Each row is followed by one of two labels, saying whether the row has a hidden trait. Each part has a new trait and two new labels.
In the rows, zero is written as 128.
[116 124 131 121 151 125 132 125 137 125 126 129 144 129 129 121 128 120
 123 122 126 129 127 134 130 128 125 121 129 126 130 132 118 136 134 130
 129 130 125 127 133 135 114]	LF
[120 123 100 127 134 129 124 132 118 135 112 129 129 127 129 138 122 123
 140 133 122 129 161 146 132 122 113 129 101 129 129 115 149 128 133 155
 128 137 138 127 151 153  79]	QG
[134 154 122  89 161  84 144 156 119 114 127 135 240 126 148 132 126  65
 166 118 140 133 134 154 103 139 143 139 116 126 122  96 187 126 103 173
 122 168 137 128   4  92 255]	LF
[124 138 109 126 119 123 134 126 123 130 131 128  78 133 128 138 129 127
 127 130 130 130 119 133 127 127 121 125 147 134 128 130 111 143 136 126
 126 132 130 128 106 135  89]	QG
[127 142 126 102 156 100 138 145 125 119 127 133 207 127 140 129 127  77
 148 120 136 131 129 145 113 135 135 129 122 127 125 111 162 130 115 156
 125 154 133 127  51 112 255]	LF
[122 126 125 127 136 127 130 127 131 127 126 128 131 130 128 125 128 125
 127 124 127 128 127 130 129 128 125 126 126 127 129 130 122 130 136 128
 128 127 126 128 130 127 127]	LF
[ 92 117  99 120 175 120 138 117 148 126 117 127 129 133 136 105 135 150
 121 120 114 132 138 145 134 128 124 128 105 122 134 138  82 136 126 125
 127 120 104 132 123 121 122]	QG
[117 121 116 123 142 126 126 132 124 131 116 129 147 130 128 133 122 109
 134 128 125 130 150 142 132 124 117 123 112 128 130 121 144 131 135 151
 128 136 136 125 150 149  86]	QG
[135 133 126 136 110 133 127 130 125 130 124 128 100 126 131 129 129 141
 136 131 129 128 125 121 127 129 139 155 116 130 127 121 140 115 121 110
 127 126 126 131 116 119 145]	QG
[105 137 114 116 136 115 144 122 126 126 133 130  54 138 124 139 126  95
 119 125 133 132 100 141 126 125 107 102 165 136 130 136  94 168 152 133
 126 139 134 126 102 155  35]	QG
[101 122 153 108 169 117 137 124 140 120 126 131 183 128 123 120 120  77
 116 121 130 129 119 137 131 128 117 100 140 125 131 130 112 150 148 139
 130 136 129 121 139 148 101]	LF
[110 112 106 111  63 132 105 122 128 125 130 132 126 160 143 119 173  84
 104 125 146 130  87 118 158 132 183 134  70 114 125 136 123 136 130 139
 127 120 157 136 192 138  71]	LF
[ 70 115 163  87 196 103 150 119 150 113 123 135 198 124 121 113 105  40
 114 115 134 127 109 147 133 125 100  72 160 124 134 125  47 179 172 151
 132 143 118 110 130 157 113]	QG
[136 144 120 109 138 105 136 144 120 121 128 131 176 126 140 133 128 105
 153 129 134 131 132 141 113 134 139 139 120 127 124 108 161 124 108 151
 124 149 132 129  49 103 255]	LF
[122 135 153 127 121 132 130 131 130 124 113 131 107 123 132 122 128 105
 137 127 136 130 114 113 127 131 151 185 107 132 127 113 156 110 126  87
 127 130 129 128 113 128 147]	QG
[126 139 131 105 150 105 137 141 126 120 127 132 195 126 137 128 127  81
 145 121 134 131 131 142 117 133 136 132 127 127 125 112 156 130 117 152
 125 148 133 127  70 114 245]	QG
[120 130 126 126 138 124 133 126 129 127 130 129 109 133 127 131 128 117
 125 127 130 129 121 132 128 127 122 120 139 130 129 130 119 141 136 131
 127 132 129 127 122 136 101]	QG
[111 132 128 108 159 124 134 123 131 122 125 130 165 127 124 119 130  84
 120 120 130 129 118 136 129 130 117 110 122 128 130 131 125 135 133 132
 129 133 132 130 131 141  91]	QG
[132 131 126 130 118 130 127 129 126 130 127 128 112 127 129 129 128 138
 132 130 132 128 127 124 128 128 136 142 125 129 128 124 134 121 124 120
 127 127 132 130 124 123 151]	LF
[127 126 123 126 112 129 123 128 128 128 129 128 126 133 130 127 135 123
 126 129 131 128 122 126 133 129 138 129 115 125 127 129 126 131 127 129
 128 125 132 130 136 128 120]	QG
[121 126 126 124 139 127 130 126 132 127 127 128 134 129 129 124 128 125
 126 129 127 129 128 131 129 128 127 124 121 127 129 130 120 131 130 127
 128 128 125 128 131 129 131]	LF
[119 125 139 115 149 127 133 129 136 124 127 131 149 129 125 122 125 103
 121 119 130 129 126 132 128 129 126 110 138 126 129 131 119 143 139 133
 129 129 132 125 130 140 107]	LF
[161 152  33  45  82 210 150 196 128 119 104 147  45 127 100  61 109 149
 117  27 138 138 199 133  83 136 167  50 244 123 129 135   1 187 160 107
 125  87 185 121   1 163  76]	LF
[118 124 144 115 159 124 131 125 135 123 127 130 158 130 126 124 129  99
 121 122 129 129 120 132 128 129 123 108 134 127 130 129 125 138 139 130
 129 131 136 125 137 141  99]	LF
[129 131 118 114 126 139 132 137 129 125 125 131 125 127 123 120 125 122
 125 111 130 130 138 129 122 129 134 112 147 126 128 130 105 139 135 130
 128 123 137 127 113 138 114]	QG
[115 105  88 129 124 118 129 105 142 127 107 130  71 133 132 128 127 148
 140 126 129 128 169 162 102 132 155 153 114 128 123 127 179 149 112 138
 131 114 138 142 112 129 153]	LF
[132 132 111 105 125 149 134 144 130 125 122 133 122 128 121 111 123 125
 123 103 131 131 145 131 119 129 135 103 157 126 129 130  80 146 137 126
 127 119 142 126 100 141 110]	QG
[ 67 117 121  93 143  97 155 123 142 119 121 132 125 117 119 119  93  95
 134 127 135 122 116 151 129 120  88  90 169 130 134 104   1 181 176 144
 130 139  95 105  80 123 214]	LF
[124 127 128 125 138 126 132 125 132 128 127 128 134 129 128 125 129 125
 127 127 127 129 130 130 128 128 126 126 128 127 129 130 123 132 129 129
 128 128 126 128 128 129 120]	LF
[114 119 137 121 150 123 132 121 136 124 124 130 150 128 127 124 124 104
 123 122 130 129 129 138 125 129 128 117 130 127 128 130 139 140 134 136
 130 130 132 127 138 140 112]	LF
[ 82  97 112  87  60 128  99 115 138 118 129 137 179 179 143 107 193  14
  83 115 158 132  60 117 178 134 212 114  47 104 124 145 115 156 145 155
 127 122 177 135 240 162   3]	LF
